Here is a tiny trained network, its code and every weight. The questions are about switching its units off for an input and a class, where a switched-off unit gives its printed mean instead of its output.

import numpy as np


def w(rows, s, z=0):
    codes = np.array(rows[::2]) - 128.0
    scale = np.full(codes.shape[1], s)
    scale[-1] = z or s
    return codes * scale


def norm(h):
    return h / np.sqrt((h * h).mean(-1, keepdims=True) + 1e-5)


def f(y):
    return np.maximum(y, 0)


def log_softmax(a):
    a = a - a.max(-1, keepdims=True)
    return a - np.log(np.exp(a).sum(-1, keepdims=True))


def net(x, mask):
    res = np.array(x, float).reshape(1, 6) / 4 @ E
    u = 0
    for l in range(3):
        y = f(norm(res) @ A[l][:, :-1].T + A[l][:, -1])
        res = res + np.where(mask[u : u + 13], y, B[l][:, -1]) @ B[l][:, :-1]
        u += 13
    return log_softmax(norm(res)[-1] @ U[:, :-1].T + U[:, -1])


A, B = {}, {}
E = w([
[83,145,124,253],'x0',
[87,255,109,96],'x1',
[174,173,220,135],'x2',
[129,128,127,129],'x3',
[129,129,127,129],'x4',
[128,128,128,128],'x5',
],0.0039)
A[0] = w([
[65,183,133,114,66],'0.n1',
[194,158,83,27,106],'0.n2',
[109,144,36,121,67],'0.n3',
[104,153,69,84,4],'0.n4',
[149,195,110,75,32],'0.n5',
[149,29,154,223,137],'0.n6',
[194,177,244,153,189],'0.n7',
[173,22,176,2,205],'0.n8',
[92,216,106,124,81],'0.n9',
[172,123,72,116,73],'0.n10',
[36,149,163,109,70],'0.n11',
[115,211,95,52,86],'0.n12',
[152,59,185,127,83],'0.n13',
],0.0059,0.0019)
B[0] = w([
[208,149,111,154,161],'0.n1',
[10,103,169,148,195],'0.n2',
[54,77,83,81,169],'0.n3',
[63,128,106,121,155],'0.n4',
[93,77,154,44,161],'0.n5',
[29,126,139,91,221],'0.n6',
[157,123,215,116,197],'0.n7',
[180,254,69,179,254],'0.n8',
[206,174,93,78,177],'0.n9',
[78,145,107,82,144],'0.n10',
[177,117,113,143,147],'0.n11',
[76,60,195,90,192],'0.n12',
[102,185,157,184,174],'0.n13',
],0.0048,0.0052)
A[1] = w([
[160,127,109,228,150],'1.n1',
[165,159,151,128,59],'1.n2',
[94,175,142,126,129],'1.n3',
[149,164,35,137,71],'1.n4',
[143,165,201,160,132],'1.n5',
[50,171,2,152,163],'1.n6',
[89,77,174,104,63],'1.n7',
[124,226,92,136,150],'1.n8',
[153,48,58,115,96],'1.n9',
[166,191,84,94,155],'1.n10',
[113,76,19,102,98],'1.n11',
[232,175,150,154,107],'1.n12',
[105,96,207,109,3],'1.n13',
],0.0062,0.0034)
B[1] = w([
[167,171,120,4,164],'1.n1',
[149,190,142,141,139],'1.n2',
[164,112,130,163,167],'1.n3',
[231,47,86,86,158],'1.n4',
[124,193,112,130,177],'1.n5',
[189,40,77,63,253],'1.n6',
[187,192,8,159,140],'1.n7',
[165,84,72,130,196],'1.n8',
[148,182,212,112,148],'1.n9',
[107,65,149,199,178],'1.n10',
[160,253,219,164,183],'1.n11',
[96,180,35,156,166],'1.n12',
[120,130,161,98,136],'1.n13',
],0.0046,0.0063)
A[2] = w([
[144,152,216,202,126],'2.n1',
[142,192,128,64,249],'2.n2',
[138,158,109,102,33],'2.n3',
[186,187,143,231,183],'2.n4',
[66,76,131,128,169],'2.n5',
[76,108,218,202,53],'2.n6',
[89,3,111,137,135],'2.n7',
[216,107,131,114,126],'2.n8',
[88,22,29,166,145],'2.n9',
[62,154,96,119,11],'2.n10',
[65,156,182,141,24],'2.n11',
[107,78,50,79,90],'2.n12',
[85,146,245,125,100],'2.n13',
],0.006,0.0018)
B[2] = w([
[32,39,14,83,179],'2.n1',
[141,149,124,232,237],'2.n2',
[108,105,134,146,141],'2.n3',
[2,164,83,166,201],'2.n4',
[54,149,156,115,173],'2.n5',
[70,45,114,35,155],'2.n6',
[145,237,197,156,207],'2.n7',
[128,70,80,153,176],'2.n8',
[193,117,195,177,253],'2.n9',
[84,81,121,130,142],'2.n10',
[206,138,138,41,148],'2.n11',
[110,64,130,139,243],'2.n12',
[240,73,109,70,178],'2.n13',
],0.0052,0.0045)
U = w([
[218,41,68,151,162],'0',
[43,66,118,57,183],'1',
[106,208,83,185,189],'2',
[207,169,207,39,1],'3',
[139,90,250,198,44],'4',
],0.02,0.003)

Each question gives the input, the list of numbers given to net, and the class t.
The units are the neurons (one row each of A and B). Each row of codes is followed by its name. A weight is (code - 128) times the scale printed after its matrix; where a second scale follows, it is the last column's (A, B and U).
mask holds one flag per neuron, layer by layer. A switched-off neuron (its flag False) gives its mean, the last column of its row in B, instead of its output. The means were averaged over made-up inputs and are rounded, as every weight is.
A unit's drop is (log p(t) with every unit on - log p(t) with that unit switched off) / (log p(t) with every unit on - log p(t) with every unit switched off).
The circuit of an input: a set's keep is (log p(t) with only the set's units on - log p(t) with every unit switched off) / (log p(t) with every unit on - log p(t) with every unit switched off). Starting from the 12 units with the biggest drops (on a tie, the unit counted first), units are removed one at a time, each time the one whose removal leaves the highest keep (on an exact tie, the one counted first), for as long as the keep stays at least 0.8.
circuit, biggest first: the units of the circuit, biggest drop first
unit that matters most: the unit with the biggest drop
k most important neurons: the k neurons with the biggest drops, biggest first
k most important neurons of layer l: the k neurons of layer l with the biggest drops, biggest first
drop of u: that unit's drop, to one decimal
input [1,-4,-3,5,-5,5], class 4: 2 most important neurons -> (0.n6, 0.n9)
input [3,-1,8,-7,-2,1], class 1: 4 most important neurons -> (2.n1, 0.n8, 2.n4, 2.n6)
input [-7,2,-1,-5,2,-7], class 1: circuit, biggest first -> (0.n2)
input [2,1,-6,-4,-7,-5], class 0: 2 most important neurons -> (0.n2, 0.n12)
input [1,2,0,-5,3,6], class 0: 4 most important neurons -> (0.n1, 0.n2, 1.n11, 0.n6)
input [2,0,-1,7,8,1], class 4: 2 most important neurons -> (0.n8, 2.n7)
input [0,-6,5,0,3,-6], class 2: 3 most important neurons -> (0.n8, 0.n12, 0.n2)
input [0,7,4,-5,-7,-1], class 3: 3 most important neurons -> (0.n8, 0.n12, 0.n5)
input [0,7,-6,-3,-7,-6], class 1: 2 most important neurons -> (0.n8, 0.n12)
input [6,1,8,4,3,2], class 2: 3 most important neurons -> (0.n12, 0.n2, 1.n5)
input [1,3,-8,-6,2,1], class 0: 3 most important neurons -> (0.n6, 0.n2, 1.n6)
input [-2,7,-8,3,1,3], class 1: 2 most important neurons of layer 0 -> (0.n8, 0.n12)
input [7,-2,7,1,-8,-6], class 1: 2 most important neurons -> (0.n8, 2.n1)
input [7,-4,-7,1,-8,4], class 4: most important neuron of layer 2 -> (2.n9)
input [8,-2,-6,-1,6,5], class 4: 2 most important neurons -> (0.n8, 2.n9)
input [1,5,-3,4,-5,5], class 0: drop of 0.n1 -> 0.4
input [-1,0,5,1,-6,-1], class 2: drop of 0.n13 -> 0.0
input [-2,-5,3,0,5,-5], class 2: drop of 0.n8 -> 0.1
input [2,-2,-2,-2,-2,-2], class 4: 2 most important neurons of layer 0 -> (0.n8, 0.n6)
input [1,2,-5,-8,-1,-7], class 0: unit that matters most -> 0.n6
